Below are the code and all the weights of a small trained network. Each question names an input and a class and asks about switching units off, where a switched-off unit gives its printed mean instead of its output.

import numpy as np


def w(rows, s, z=0):
    codes = np.array(rows[::2]) - 128.0
    scale = np.full(codes.shape[1], s)
    scale[-1] = z or s
    return codes * scale


def norm(h):
    return h / np.sqrt((h * h).mean(-1, keepdims=True) + 1e-5)


def f(y):
    return y / 2 * (1 + np.tanh(0.7978845608 * (y + 0.044715 * y**3)))


def log_softmax(a):
    a = a - a.max(-1, keepdims=True)
    return a - np.log(np.exp(a).sum(-1, keepdims=True))


def net(x, mask):
    res = np.array(x, float).reshape(1, 6) / 4 @ E
    u = 0
    for l in range(4):
        y = f(norm(res) @ A[l][:, :-1].T + A[l][:, -1])
        res = res + np.where(mask[u : u + 6], y, B[l][:, -1]) @ B[l][:, :-1]
        u += 6
    return log_softmax(norm(res)[-1] @ U[:, :-1].T + U[:, -1])


A, B = {}, {}
E = w([
[226,193,81],'x0',
[122,123,117],'x1',
[175,3,84],'x2',
[142,138,155],'x3',
[112,119,102],'x4',
[141,142,160],'x5',
],0.0031)
A[0] = w([
[169,197,233,151],'L0N0',
[139,72,236,93],'L0N1',
[53,99,163,7],'L0N2',
[125,152,216,115],'L0N3',
[42,253,132,170],'L0N4',
[100,84,195,78],'L0N5',
],0.0063,0.0013)
B[0] = w([
[142,136,59,189],'L0N0',
[159,169,152,148],'L0N1',
[88,107,1,144],'L0N2',
[61,135,144,153],'L0N3',
[224,33,194,252],'L0N4',
[34,200,157,141],'L0N5',
],0.0049,0.0036)
A[1] = w([
[63,127,169,26],'L1N0',
[253,140,136,37],'L1N1',
[23,127,169,5],'L1N2',
[111,115,179,8],'L1N3',
[16,104,205,126],'L1N4',
[145,103,206,196],'L1N5',
],0.0047,0.0013)
B[1] = w([
[158,172,60,118],'L1N0',
[64,105,16,252],'L1N1',
[64,183,23,141],'L1N2',
[152,104,44,112],'L1N3',
[212,252,173,210],'L1N4',
[78,81,171,210],'L1N5',
],0.0037,0.002)
A[2] = w([
[196,71,219,129],'L2N0',
[208,76,253,189],'L2N1',
[87,122,206,4],'L2N2',
[223,174,58,139],'L2N3',
[150,103,242,137],'L2N4',
[56,184,245,169],'L2N5',
],0.0043,0.0018)
B[2] = w([
[83,158,197,203],'L2N0',
[205,11,138,250],'L2N1',
[77,113,4,110],'L2N2',
[43,159,140,191],'L2N3',
[157,24,25,181],'L2N4',
[98,55,92,199],'L2N5',
],0.0039,0.0024)
A[3] = w([
[99,180,231,188],'L3N0',
[159,99,190,106],'L3N1',
[2,115,193,5],'L3N2',
[98,177,174,154],'L3N3',
[99,192,110,98],'L3N4',
[229,162,92,173],'L3N5',
],0.006,0.0014)
B[3] = w([
[183,140,97,147],'L3N0',
[86,30,133,189],'L3N1',
[76,159,134,179],'L3N2',
[197,134,119,122],'L3N3',
[100,42,163,119],'L3N4',
[2,188,151,249],'L3N5',
],0.0045,0.0019)
U = w([
[215,22,254,254],'0',
[64,195,197,2],'1',
],0.0065,0.0008)

Each question gives the input, the list of numbers given to net, and the class t.
The units are the neurons (one row each of A and B). Each row of codes is followed by its name. A weight is (code - 128) times the scale printed after its matrix; where a second scale follows, it is the last column's (A, B and U).
mask holds one flag per neuron, layer by layer. A switched-off neuron (its flag False) gives its mean, the last column of its row in B, instead of its output. The means were averaged over made-up inputs and are rounded, as every weight is.
A unit's drop is (log p(t) with every unit on - log p(t) with that unit switched off) / (log p(t) with every unit on - log p(t) with every unit switched off).
The circuit of an input: a set's keep is (log p(t) with only the set's units on - log p(t) with every unit switched off) / (log p(t) with every unit on - log p(t) with every unit switched off). Starting from the 12 units with the biggest drops (on a tie, the unit counted first), units are removed one at a time, each time the one whose removal leaves the highest keep (on an exact tie, the one counted first), for as long as the keep stays at least 0.8.
units of the circuit, in order: the units of the circuit, biggest drop first
k most important neurons: the k neurons with the biggest drops, biggest first
k most important neurons of layer l: the k neurons of layer l with the biggest drops, biggest first
drop of u: that unit's drop, to one decimal
input [3,-3,-5,-1,-1,0], class 0: units of the circuit, in order	L0N4
input [3,1,2,-7,-5,-8], class 1: units of the circuit, in order	L0N4, L2N4
input [8,1,5,1,-1,3], class 1: units of the circuit, in order	L0N4, L3N5
input [8,7,6,-3,0,6], class 1: 4 most important neurons	L0N4, L3N5, L1N1, L2N1
input [7,7,1,3,-7,-4], class 1: 2 most important neurons	L0N4, L3N5
input [-5,-4,2,-5,3,-2], class 1: 2 most important neurons	L0N4, L2N1
input [-6,5,1,-5,0,-4], class 1: 2 most important neurons	L0N4, L2N1
input [-8,4,4,-1,0,-2], class 1: 2 most important neurons of layer 3	L3N2, L3N1
input [2,2,-8,-7,6,-2], class 0: drop of L0N4	0.7
input [2,0,-8,-7,7,4], class 0: drop of L0N4	0.6
input [-3,-1,1,6,1,5], class 1: drop of L3N5	0.0
